Below are the code and all the weights of a small trained network. Each question names an input and a target symbol and asks about switching units off, where a switched-off unit gives its printed mean instead of its output.

import numpy as np


def w(rows, s, z=0):
    codes = np.array(rows[::2]) - 128.0
    scale = np.full(codes.shape[1], s)
    scale[-1] = z or s
    return codes * scale


def softmax(a):
    e = np.exp(a - a.max(-1, keepdims=True))
    return e / e.sum(-1, keepdims=True)


def log_softmax(a):
    a = a - a.max(-1, keepdims=True)
    return a - np.log(np.exp(a).sum(-1, keepdims=True))


def net(x, mask):
    ids = ['αδθμξπτφψ'.index(c) for c in x.split()]
    T = len(ids)
    res = E[ids] + P[:T]
    u = 0
    for l in range(3):
        r = res
        for j in range(2):
            rows = slice(2 * j, 2 * j + 2)
            q, k, v = (r @ M[l][rows].T for M in (Q, K, V))
            z = softmax(np.where(np.tri(T) > 0, q @ k.T / 2**0.5, -1e9)) @ v
            o = O[l][rows]
            res = res + np.where(mask[u + j], z, o[:, -1]) @ o[:, :-1]
        u += 2
    return log_softmax(res[-1] @ U[:, :-1].T + U[:, -1])


Q, K, V, O = {}, {}, {}, {}
E = w([
[170,169,7,101,141],'α',
[157,64,85,113,90],'δ',
[63,122,101,135,132],'θ',
[82,193,176,141,129],'μ',
[116,55,192,109,141],'ξ',
[169,94,143,47,125],'π',
[202,101,79,102,105],'τ',
[97,151,94,164,70],'φ',
[85,130,107,84,198],'ψ',
],0.017)
P = w([
[226,165,1,44,108],'0',
[209,132,13,150,207],'1',
[220,90,129,141,119],'2',
[180,108,141,159,121],'3',
[37,110,241,118,209],'4',
[98,110,163,145,195],'5',
],0.0052)
Q[0] = w([
[186,57,33,127,138],'L0H1',
[32,130,66,78,85],'L0H1',
[224,164,1,169,200],'L0H2',
[103,113,143,138,207],'L0H2',
],0.0077)
K[0] = w([
[126,150,151,81,36],'L0H1',
[138,129,255,75,216],'L0H1',
[125,121,101,73,116],'L0H2',
[181,64,132,159,147],'L0H2',
],0.01)
V[0] = w([
[97,139,205,90,150],'L0H1',
[175,244,206,67,177],'L0H1',
[233,2,85,161,162],'L0H2',
[83,170,107,71,154],'L0H2',
],0.0079)
O[0] = w([
[154,83,208,91,88,62],'L0H1',
[194,55,134,155,122,73],'L0H1',
[133,124,254,117,4,253],'L0H2',
[100,45,174,139,128,131],'L0H2',
],0.0096,0.0075)
Q[1] = w([
[2,113,80,72,94],'L1H1',
[176,167,118,164,127],'L1H1',
[219,193,62,96,46],'L1H2',
[224,42,85,114,90],'L1H2',
],0.0089)
K[1] = w([
[151,156,182,84,3],'L1H1',
[132,187,107,108,102],'L1H1',
[101,103,104,86,143],'L1H2',
[66,133,115,2,116],'L1H2',
],0.0084)
V[1] = w([
[120,151,2,192,206],'L1H1',
[223,35,38,201,140],'L1H1',
[25,69,232,164,140],'L1H2',
[72,96,75,109,204],'L1H2',
],0.0074)
O[1] = w([
[47,71,112,124,54,2],'L1H1',
[93,12,175,179,126,95],'L1H1',
[124,127,130,11,164,65],'L1H2',
[128,60,176,2,89,51],'L1H2',
],0.0074,0.007)
Q[2] = w([
[61,214,167,46,1],'L2H1',
[122,175,26,121,249],'L2H1',
[143,101,106,186,169],'L2H2',
[210,163,154,180,213],'L2H2',
],0.0073)
K[2] = w([
[133,69,59,145,119],'L2H1',
[127,48,193,160,134],'L2H1',
[95,149,63,153,1],'L2H2',
[179,96,200,133,71],'L2H2',
],0.0096)
V[2] = w([
[253,154,197,106,218],'L2H1',
[48,207,112,18,96],'L2H1',
[196,184,116,231,237],'L2H2',
[187,101,183,25,187],'L2H2',
],0.0067)
O[2] = w([
[82,157,168,171,48,111],'L2H1',
[122,246,93,36,91,67],'L2H1',
[212,126,199,147,133,243],'L2H2',
[56,83,109,196,84,4],'L2H2',
],0.011,0.0044)
U = w([
[157,114,69,184,207,77],'α',
[142,254,109,141,88,126],'δ',
[125,187,54,109,143,68],'θ',
[81,122,65,178,137,227],'μ',
[108,175,92,231,98,145],'ξ',
[156,149,103,247,177,57],'π',
[180,222,96,166,156,198],'τ',
[181,155,55,161,208,18],'φ',
[62,179,49,151,102,253],'ψ',
],0.0053,0.0031)

Each question gives the input, a string of symbols that net reads in full, and the target symbol t.
The units are the heads (2 rows each of Q, K, V and O). Each row of codes is followed by its name. A weight is (code - 128) times the scale printed after its matrix; where a second scale follows, it is the last column's (O and U).
mask holds one flag per head, layer by layer. A switched-off head (its flag False) gives its mean, the last column of its rows in O, instead of its output. The means were averaged over made-up inputs and are rounded, as every weight is.
A unit's drop is (log p(t) with every unit on - log p(t) with that unit switched off) / (log p(t) with every unit on - log p(t) with every unit switched off).
The circuit of an input: a set's keep is (log p(t) with only the set's units on - log p(t) with every unit switched off) / (log p(t) with every unit on - log p(t) with every unit switched off). Starting from all 6 units, units are removed one at a time, each time the one whose removal leaves the highest keep (on an exact tie, the one counted first), for as long as the keep stays at least 0.8.
units of the circuit, in order: the units of the circuit, biggest drop first
unit that matters most: the unit with the biggest drop
which heads matter: for each layer, one digit per head in row order, 1 if its drop is at least 0.15 and else 0, layers parted by /
input π α π π τ, target π: which heads matter -> 10 / 11 / 10
input ψ δ ψ μ, target ψ: units of the circuit, in order -> [L1H2; L2H2; L0H2]
input μ π π, target α: which heads matter -> 11 / 10 / 10
input α δ τ, target φ: units of the circuit, in order -> [L2H1; L1H1; L2H2; L0H1]
input α α ξ, target φ: which heads matter -> 10 / 10 / 11
input α θ τ, target α: unit that matters most -> L2H1
input δ ξ δ π, target δ: which heads matter -> 11 / 10 / 10
input τ π π, target π: units of the circuit, in order -> [L1H2; L2H1; L0H1; L1H1]
input π δ α τ θ, target π: units of the circuit, in order -> [L0H1; L2H1; L1H1; L1H2]
input φ δ δ δ, target φ: units of the circuit, in order -> [L2H1; L1H1; L0H2]
input δ δ ξ, target δ: units of the circuit, in order -> [L0H2; L0H1; L2H1]
input ψ θ δ ξ, target ψ: which heads matter -> 01 / 01 / 01
input δ δ π θ δ θ, target δ: units of the circuit, in order -> [L0H2; L0H1; L2H1; L1H1]
input π δ π α, target ξ: units of the circuit, in order -> [L2H1; L1H1; L0H1]
input ψ π δ π, target ψ: units of the circuit, in order -> [L2H2; L1H2; L0H2]
input μ ψ π δ ξ, target μ: which heads matter -> 11 / 11 / 01
input δ π ψ, target δ: units of the circuit, in order -> [L2H1; L0H2; L1H1]
input π μ ψ, target π: which heads matter -> 10 / 10 / 11
input δ δ δ δ μ ψ, target δ: unit that matters most -> L0H2
input φ α α, target φ: which heads matter -> 01 / 10 / 11
input π δ μ δ δ μ, target π: units of the circuit, in order -> [L0H1; L2H1; L1H1; L1H2]
input θ ψ δ ψ, target ψ: units of the circuit, in order -> [L2H2; L1H2; L0H2; L1H1]
input ξ ψ μ π φ δ, target ξ: units of the circuit, in order -> [L0H1; L2H1; L2H2; L1H1]
input ψ δ θ μ δ δ, target ψ: units of the circuit, in order -> [L1H2; L2H2; L0H2; L1H1]
input ψ α θ, target μ: units of the circuit, in order -> [L0H2; L1H2; L2H2; L1H1]
input ψ α ψ φ, target ψ: unit that matters most -> L1H2
input α α δ τ τ, target α: which heads matter -> 10 / 11 / 10
input φ τ ξ, target φ: which heads matter -> 01 / 10 / 10
input ξ π ξ ψ τ, target ξ: which heads matter -> 10 / 10 / 11
